Here is a tiny trained network, its code and every weight. The questions are about switching its units off for an input and a class, where a switched-off unit gives its printed mean instead of its output.

import numpy as np


def w(rows, s, z=0):
    codes = np.array(rows[::2]) - 128.0
    scale = np.full(codes.shape[1], s)
    scale[-1] = z or s
    return codes * scale


def norm(h):
    return h / np.sqrt((h * h).mean(-1, keepdims=True) + 1e-5)


def f(y):
    return y / 2 * (1 + np.tanh(0.7978845608 * (y + 0.044715 * y**3)))


def log_softmax(a):
    a = a - a.max(-1, keepdims=True)
    return a - np.log(np.exp(a).sum(-1, keepdims=True))


def net(x, mask):
    res = np.array(x, float).reshape(1, 3) / 4 @ E
    u = 0
    for l in range(4):
        y = f(norm(res) @ A[l][:, :-1].T + A[l][:, -1])
        res = res + np.where(mask[u : u + 8], y, B[l][:, -1]) @ B[l][:, :-1]
        u += 8
    return log_softmax(norm(res)[-1] @ U[:, :-1].T + U[:, -1])


A, B = {}, {}
E = w([
[239,45,81,225],'x0',
[58,71,231,138],'x1',
[2,41,53,83],'x2',
],0.0029)
A[0] = w([
[1,202,173,203,72],'0.n0',
[67,122,190,120,155],'0.n1',
[125,234,155,86,218],'0.n2',
[189,86,85,133,53],'0.n3',
[47,99,51,9,5],'0.n4',
[86,2,19,179,37],'0.n5',
[113,39,185,19,100],'0.n6',
[98,113,128,146,36],'0.n7',
],0.0063,0.003)
B[0] = w([
[88,105,63,182,169],'0.n0',
[166,128,100,165,190],'0.n1',
[128,173,58,190,254],'0.n2',
[110,88,110,74,144],'0.n3',
[68,121,143,46,208],'0.n4',
[156,254,95,221,231],'0.n5',
[201,68,96,173,170],'0.n6',
[96,86,159,105,97],'0.n7',
],0.0063,0.0029)
A[1] = w([
[38,51,122,97,3],'1.n0',
[6,168,154,185,185],'1.n1',
[174,106,124,126,96],'1.n2',
[202,150,58,99,81],'1.n3',
[108,176,62,96,161],'1.n4',
[90,172,47,132,90],'1.n5',
[75,166,198,153,128],'1.n6',
[88,129,131,2,100],'1.n7',
],0.0088,0.0021)
B[1] = w([
[140,148,2,157,161],'1.n0',
[204,75,146,178,232],'1.n1',
[162,155,217,119,137],'1.n2',
[208,90,124,98,214],'1.n3',
[86,132,162,73,237],'1.n4',
[66,190,202,87,255],'1.n5',
[112,89,88,194,129],'1.n6',
[134,38,175,106,149],'1.n7',
],0.0062,0.0042)
A[2] = w([
[134,135,1,133,63],'2.n0',
[162,153,159,187,114],'2.n1',
[121,180,193,77,252],'2.n2',
[149,188,135,87,42],'2.n3',
[177,105,138,144,161],'2.n4',
[191,156,175,144,218],'2.n5',
[143,49,56,149,135],'2.n6',
[30,90,149,105,79],'2.n7',
],0.0086,0.0011)
B[2] = w([
[51,145,104,103,180],'2.n0',
[87,105,149,139,229],'2.n1',
[111,106,70,145,221],'2.n2',
[124,166,83,88,185],'2.n3',
[94,168,184,49,180],'2.n4',
[116,91,103,113,255],'2.n5',
[169,254,120,165,179],'2.n6',
[151,75,114,137,172],'2.n7',
],0.0076,0.0034)
A[3] = w([
[174,109,90,52,161],'3.n0',
[80,147,136,255,55],'3.n1',
[128,243,53,90,4],'3.n2',
[163,72,219,160,102],'3.n3',
[67,156,125,86,111],'3.n4',
[114,202,163,204,59],'3.n5',
[177,65,192,141,96],'3.n6',
[114,65,120,32,36],'3.n7',
],0.0084,0.0024)
B[3] = w([
[192,129,254,204,191],'3.n0',
[232,126,131,125,233],'3.n1',
[48,114,32,208,255],'3.n2',
[70,182,110,49,179],'3.n3',
[146,95,149,185,167],'3.n4',
[138,116,166,67,195],'3.n5',
[97,48,99,178,161],'3.n6',
[125,130,179,92,164],'3.n7',
],0.0065,0.0045)
U = w([
[109,201,32,159,253],'0',
[252,180,175,140,100],'1',
[63,112,169,58,59],'2',
],0.014,0.0023)

Each question gives the input, the list of numbers given to net, and the class t.
The units are the neurons (one row each of A and B). Each row of codes is followed by its name. A weight is (code - 128) times the scale printed after its matrix; where a second scale follows, it is the last column's (A, B and U).
mask holds one flag per neuron, layer by layer. A switched-off neuron (its flag False) gives its mean, the last column of its row in B, instead of its output. The means were averaged over made-up inputs and are rounded, as every weight is.
A unit's drop is (log p(t) with every unit on - log p(t) with that unit switched off) / (log p(t) with every unit on - log p(t) with every unit switched off).
The circuit of an input: a set's keep is (log p(t) with only the set's units on - log p(t) with every unit switched off) / (log p(t) with every unit on - log p(t) with every unit switched off). Starting from the 12 units with the biggest drops (on a tie, the unit counted first), units are removed one at a time, each time the one whose removal leaves the highest keep (on an exact tie, the one counted first), for as long as the keep stays at least 0.8.
circuit, biggest first: the units of the circuit, biggest drop first
most important unit: the unit with the biggest drop
k most important neurons: the k neurons with the biggest drops, biggest first
k most important neurons of layer l: the k neurons of layer l with the biggest drops, biggest first
input [-2,7,1], class 0: most important unit	0.n5
input [-1,-7,7], class 2: 2 most important neurons	[0.n4, 1.n7]
input [-5,8,1], class 0: circuit, biggest first	[1.n0, 0.n6]
input [0,-6,7], class 2: 3 most important neurons	[0.n4, 0.n2, 1.n7]
input [5,1,6], class 1: 3 most important neurons	[0.n5, 3.n1, 1.n0]
input [1,-6,0], class 1: 3 most important neurons	[1.n3, 0.n5, 3.n0]
input [2,3,-5], class 2: 2 most important neurons	[1.n5, 0.n5]
input [-4,0,-6], class 0: 2 most important neurons	[0.n2, 3.n2]
input [-7,-2,1], class 2: 4 most important neurons	[0.n5, 0.n4, 1.n7, 2.n6]
input [-7,3,0], class 1: 2 most important neurons	[1.n1, 0.n0]
input [-6,7,1], class 0: 2 most important neurons of layer 0	[0.n5, 0.n6]
input [-7,7,2], class 0: 2 most important neurons	[1.n0, 0.n5]
input [1,-4,-1], class 1: 4 most important neurons	[1.n3, 0.n5, 3.n0, 0.n4]
input [-6,2,0], class 1: most important neuron of layer 0	[0.n0]
input [-8,4,0], class 1: 2 most important neurons	[1.n1, 0.n2]
input [3,1,1], class 1: 2 most important neurons of layer 0	[0.n5, 0.n2]
input [8,1,4], class 1: 2 most important neurons of layer 3	[3.n1, 3.n5]
input [-8,8,2], class 0: 3 most important neurons of layer 0	[0.n5, 0.n6, 0.n0]
input [4,8,-1], class 2: 2 most important neurons of layer 3	[3.n3, 3.n2]
input [-6,5,7], class 0: circuit, biggest first	[1.n0]
input [-2,-1,8], class 2: 2 most important neurons of layer 3	[3.n2, 3.n7]
